Here is a tiny trained network, its code and every weight. The questions are about switching its units off for an input and a target symbol, where a switched-off unit gives its printed mean instead of its output.

import numpy as np


def w(rows, s, z=0):
    codes = np.array(rows[::2]) - 128.0
    scale = np.full(codes.shape[1], s)
    scale[-1] = z or s
    return codes * scale


def f(y):
    return y / 2 * (1 + np.tanh(0.7978845608 * (y + 0.044715 * y**3)))


def softmax(a):
    e = np.exp(a - a.max(-1, keepdims=True))
    return e / e.sum(-1, keepdims=True)


def log_softmax(a):
    a = a - a.max(-1, keepdims=True)
    return a - np.log(np.exp(a).sum(-1, keepdims=True))


def net(x, mask):
    ids = ['ΔΘΞΠΦαγεζηλμστ'.index(c) for c in x.split()]
    T = len(ids)
    res = E[ids] + P[:T]
    q, k, v = (res @ M[0].T for M in (Q, K, V))
    z = softmax(np.where(np.tri(T) > 0, q @ k.T / 2**0.5, -1e9)) @ v
    res = res + np.where(mask[0], z, O[0][:, -1]) @ O[0][:, :-1]
    y = f(res @ A[0][:, :-1].T + A[0][:, -1])
    res = res + np.where(mask[1:17], y, B[0][:, -1]) @ B[0][:, :-1]
    return log_softmax(res[-1] @ U[:, :-1].T + U[:, -1])


Q, K, V, O, A, B = {}, {}, {}, {}, {}, {}
E = w([
[143,129,186,139],'Δ',
[80,108,195,66],'Θ',
[145,125,194,140],'Ξ',
[157,170,141,50],'Π',
[161,133,204,128],'Φ',
[135,120,221,163],'α',
[84,34,137,213],'γ',
[113,120,89,209],'ε',
[160,82,3,116],'ζ',
[242,128,59,183],'η',
[154,75,139,73],'λ',
[142,25,90,185],'μ',
[67,187,141,155],'σ',
[120,197,112,108],'τ',
],0.02)
P = w([
[106,254,104,38],'0',
[88,205,122,64],'1',
[89,170,137,100],'2',
[98,152,146,134],'3',
[92,128,152,167],'4',
[94,110,159,186],'5',
[102,103,164,198],'6',
],0.0067)
Q[0] = w([
[254,124,108,172],'h0',
[74,122,66,35],'h0',
],0.023)
K[0] = w([
[252,116,133,191],'h0',
[132,187,233,25],'h0',
],0.022)
V[0] = w([
[35,143,2,214],'h0',
[150,94,228,217],'h0',
],0.0076)
O[0] = w([
[66,165,71,254,3],'h0',
[92,172,137,18,83],'h0',
],0.0067,0.0036)
A[0] = w([
[112,134,114,134,88],'n0',
[177,176,89,79,135],'n1',
[91,249,131,77,66],'n2',
[85,114,163,129,67],'n3',
[44,215,142,114,92],'n4',
[102,73,101,90,81],'n5',
[144,101,47,46,78],'n6',
[147,138,58,92,74],'n7',
[66,78,61,103,109],'n8',
[130,149,140,136,121],'n9',
[104,191,132,169,55],'n10',
[100,187,131,119,84],'n11',
[185,150,165,144,90],'n12',
[122,75,46,95,1],'n13',
[105,247,134,143,124],'n14',
[70,154,115,136,128],'n15',
],0.018,0.0083)
B[0] = w([
[142,111,127,69,120],'n0',
[174,214,152,217,236],'n1',
[61,177,69,121,225],'n2',
[71,148,63,133,173],'n3',
[35,110,205,140,194],'n4',
[167,187,53,246,195],'n5',
[72,31,145,6,254],'n6',
[110,88,40,59,182],'n7',
[160,81,181,241,196],'n8',
[126,110,93,131,134],'n9',
[139,146,47,33,177],'n10',
[91,112,207,104,139],'n11',
[69,53,32,40,166],'n12',
[110,249,85,253,186],'n13',
[244,137,185,193,188],'n14',
[170,82,141,66,160],'n15',
],0.018,0.0076)
U = w([
[130,77,128,130,249],'Δ',
[197,133,59,107,151],'Θ',
[116,19,124,62,200],'Ξ',
[145,185,92,38,88],'Π',
[75,86,66,164,1],'Φ',
[19,112,103,117,151],'α',
[118,151,113,132,67],'γ',
[88,2,142,143,162],'ε',
[131,94,147,165,248],'ζ',
[172,94,161,122,183],'η',
[122,79,124,129,163],'λ',
[150,199,138,151,48],'μ',
[73,98,200,138,17],'σ',
[105,107,126,129,22],'τ',
],0.0098,0.0061)

Each question gives the input, a string of symbols that net reads in full, and the target symbol t.
The units are the heads (2 rows each of Q, K, V and O) and the neurons (one row each of A and B). Each row of codes is followed by its name. A weight is (code - 128) times the scale printed after its matrix; where a second scale follows, it is the last column's (O, A, B and U).
mask holds one flag per unit, heads first, then neurons. A switched-off unit (its flag False) gives its mean, the last column of its rows in O or B, instead of its output. The means were averaged over made-up inputs and are rounded, as every weight is.
A unit's drop is (log p(t) with every unit on - log p(t) with that unit switched off) / (log p(t) with every unit on - log p(t) with every unit switched off).
The circuit of an input: a set's keep is (log p(t) with only the set's units on - log p(t) with every unit switched off) / (log p(t) with every unit on - log p(t) with every unit switched off). Starting from the 12 units with the biggest drops (on a tie, the unit counted first), units are removed one at a time, each time the one whose removal leaves the highest keep (on an exact tie, the one counted first), for as long as the keep stays at least 0.8.
circuit, biggest first: the units of the circuit, biggest drop first
unit that matters most: the unit with the biggest drop
top k neurons: the k neurons with the biggest drops, biggest first
drop of u: that unit's drop, to one decimal
input ζ η α γ Ξ, target σ: circuit, biggest first	(h0; n4; n14)
input Ξ α Ξ, target α: circuit, biggest first	(h0; n14; n2)
input Θ σ Θ γ Δ, target σ: circuit, biggest first	(h0; n4; n14)
input ζ ζ Ξ ε, target Θ: circuit, biggest first	(n10; h0; n14)
input τ Π γ Φ, target σ: circuit, biggest first	(h0; n4; n11)
input α Θ ζ ζ Π Δ, target Θ: top 2 neurons	(n6; n10)
input Π α Π σ ε ζ, target Φ: circuit, biggest first	(n13; n7)
input λ Θ ζ, target Φ: top 3 neurons	(n13; n6; n7)
input ζ ε γ, target ε: top 4 neurons	(n8; n1; n13; n15)
input λ ζ Θ α, target Θ: top 3 neurons	(n6; n10; n4)
input ζ Π γ ζ ζ σ, target σ: top 3 neurons	(n4; n14; n11)
input Ξ ζ τ Θ ζ Π, target Π: circuit, biggest first	(h0; n8)
input ε ζ ζ α η Θ λ, target Ξ: top 3 neurons	(n6; n13; n1)
input Θ Θ τ, target μ: unit that matters most	n1
input Θ Θ α, target α: top neuron	(n2)
input ζ Θ Θ γ Θ α, target σ: drop of n5	0.2
input γ Φ Θ ζ Θ ζ λ, target Ξ: drop of n13	0.3
input Φ ε ζ Π Δ, target Θ: drop of n6	0.5
